Below are the code and all the weights of a small trained network. Each question names an input and a target symbol and asks about switching units off, where a switched-off unit gives its printed mean instead of its output.

import numpy as np


def w(rows, s, z=0):
    codes = np.array(rows[::2]) - 128.0
    scale = np.full(codes.shape[1], s)
    scale[-1] = z or s
    return codes * scale


def f(y):
    return np.maximum(y, 0)


def softmax(a):
    e = np.exp(a - a.max(-1, keepdims=True))
    return e / e.sum(-1, keepdims=True)


def log_softmax(a):
    a = a - a.max(-1, keepdims=True)
    return a - np.log(np.exp(a).sum(-1, keepdims=True))


def net(x, mask):
    ids = ['ΘΛΣΩαβγδζημτφ'.index(c) for c in x.split()]
    T = len(ids)
    res = E[ids] + P[:T]
    r = res
    for j in range(3):
        rows = slice(3 * j, 3 * j + 3)
        q, k, v = (r @ M[0][rows].T for M in (Q, K, V))
        z = softmax(np.where(np.tri(T) > 0, q @ k.T / 3**0.5, -1e9)) @ v
        o = O[0][rows]
        res = res + np.where(mask[j], z, o[:, -1]) @ o[:, :-1]
    y = f(res @ A[0][:, :-1].T + A[0][:, -1])
    res = res + np.where(mask[3:19], y, B[0][:, -1]) @ B[0][:, :-1]
    return log_softmax(res[-1] @ U[:, :-1].T + U[:, -1])


Q, K, V, O, A, B = {}, {}, {}, {}, {}, {}
E = w([
[68,194,247],'Θ',
[61,121,99],'Λ',
[196,104,168],'Σ',
[185,156,44],'Ω',
[234,146,65],'α',
[142,137,76],'β',
[42,97,146],'γ',
[67,100,140],'δ',
[90,252,141],'ζ',
[206,129,106],'η',
[107,118,116],'μ',
[110,118,111],'τ',
[118,97,185],'φ',
],0.018)
P = w([
[121,165,166],'0',
[140,205,199],'1',
[105,140,138],'2',
[135,226,203],'3',
[102,137,130],'4',
[145,236,225],'5',
[103,140,130],'6',
[153,246,252],'7',
],0.0044)
Q[0] = w([
[136,140,136],'H0',
[110,151,134],'H0',
[126,158,136],'H0',
[133,251,201],'H1',
[109,206,95],'H1',
[109,229,167],'H1',
[87,98,99],'H2',
[64,122,74],'H2',
[154,84,118],'H2',
],0.018)
K[0] = w([
[107,130,108],'H0',
[127,164,107],'H0',
[128,159,145],'H0',
[112,245,176],'H1',
[111,209,101],'H1',
[77,249,164],'H1',
[72,90,151],'H2',
[78,99,116],'H2',
[156,72,132],'H2',
],0.018)
V[0] = w([
[113,176,115],'H0',
[137,95,154],'H0',
[102,61,153],'H0',
[81,174,248],'H1',
[122,52,1],'H1',
[107,240,84],'H1',
[125,56,126],'H2',
[99,140,119],'H2',
[235,155,95],'H2',
],0.009)
O[0] = w([
[163,59,120,145],'H0',
[107,168,108,121],'H0',
[149,132,127,107],'H0',
[83,42,71,240],'H1',
[139,202,211,2],'H1',
[38,225,3,179],'H1',
[113,219,122,97],'H2',
[107,121,151,129],'H2',
[133,102,117,145],'H2',
],0.0077,0.0089)
A[0] = w([
[202,106,52,140],'N0',
[90,165,72,40],'N1',
[167,137,61,66],'N2',
[8,165,111,108],'N3',
[1,169,246,103],'N4',
[222,182,99,42],'N5',
[39,103,126,78],'N6',
[220,199,87,13],'N7',
[97,183,78,156],'N8',
[237,113,29,193],'N9',
[10,102,125,67],'N10',
[124,126,237,254],'N11',
[189,119,54,88],'N12',
[155,137,86,92],'N13',
[80,186,81,177],'N14',
[102,198,91,149],'N15',
],0.0085,0.0096)
B[0] = w([
[114,158,155,207],'N0',
[146,78,160,149],'N1',
[81,47,194,154],'N2',
[137,99,184,208],'N3',
[140,115,245,153],'N4',
[13,120,181,146],'N5',
[136,193,169,199],'N6',
[2,98,164,143],'N7',
[149,102,84,192],'N8',
[143,190,159,251],'N9',
[143,183,169,219],'N10',
[233,41,107,190],'N11',
[77,140,192,173],'N12',
[113,121,140,144],'N13',
[154,120,84,213],'N14',
[100,124,58,169],'N15',
],0.0095,0.011)
U = w([
[20,77,157,141],'Θ',
[147,137,127,232],'Λ',
[223,125,124,81],'Σ',
[107,234,105,133],'Ω',
[107,212,205,41],'α',
[206,206,35,161],'β',
[134,127,229,1],'γ',
[146,105,180,111],'δ',
[89,102,22,139],'ζ',
[220,246,173,167],'η',
[167,109,76,172],'μ',
[171,117,71,186],'τ',
[141,18,100,22],'φ',
],0.011,0.0065)

Each question gives the input, a string of symbols that net reads in full, and the target symbol t.
The units are the heads (3 rows each of Q, K, V and O) and the neurons (one row each of A and B). Each row of codes is followed by its name. A weight is (code - 128) times the scale printed after its matrix; where a second scale follows, it is the last column's (O, A, B and U).
mask holds one flag per unit, heads first, then neurons. A switched-off unit (its flag False) gives its mean, the last column of its rows in O or B, instead of its output. The means were averaged over made-up inputs and are rounded, as every weight is.
A unit's drop is (log p(t) with every unit on - log p(t) with that unit switched off) / (log p(t) with every unit on - log p(t) with every unit switched off).
The circuit of an input: a set's keep is (log p(t) with only the set's units on - log p(t) with every unit switched off) / (log p(t) with every unit on - log p(t) with every unit switched off). Starting from the 12 units with the biggest drops (on a tie, the unit counted first), units are removed one at a time, each time the one whose removal leaves the highest keep (on an exact tie, the one counted first), for as long as the keep stays at least 0.8.
units of the circuit, in order: the units of the circuit, biggest drop first
top k neurons: the k neurons with the biggest drops, biggest first
which heads matter: for each layer, one digit per head in row order, 1 if its drop is at least 0.15 and else 0, layers parted by /
drop of u: that unit's drop, to one decimal
input η δ Θ Θ, target Θ: which heads matter	010
input η ζ α τ, target ζ: top 4 neurons	N14, N8, N15, N4
input δ α Θ Θ Ω τ, target Θ: units of the circuit, in order	H1, N12, N2, N11
input φ ζ φ Θ Θ γ γ α, target Θ: units of the circuit, in order	N2, N12, H1
input Λ Λ Ω μ φ Ω μ Θ, target Θ: top neuron	N11
input μ Λ τ φ Θ η, target Θ: top 2 neurons	N12, N2
input β γ Σ Θ γ ζ η β, target ζ: top 4 neurons	N14, N8, N15, N4
input Θ τ τ η Ω Σ, target Θ: units of the circuit, in order	H1, N12, N11
input Λ Θ η γ Σ, target Σ: units of the circuit, in order	H1, N11
input Ω η Θ φ γ ζ φ μ, target ζ: top 2 neurons	N14, N8
input ζ τ η η μ η ζ Ω, target ζ: drop of H2	0.0
input δ α α, target α: drop of H1	0.2
input μ Ω Λ η γ, target γ: drop of N4	0.5
input α δ Θ η Ω η ζ α, target ζ: drop of N2	0.2
input γ γ ζ β, target ζ: top neuron	N15
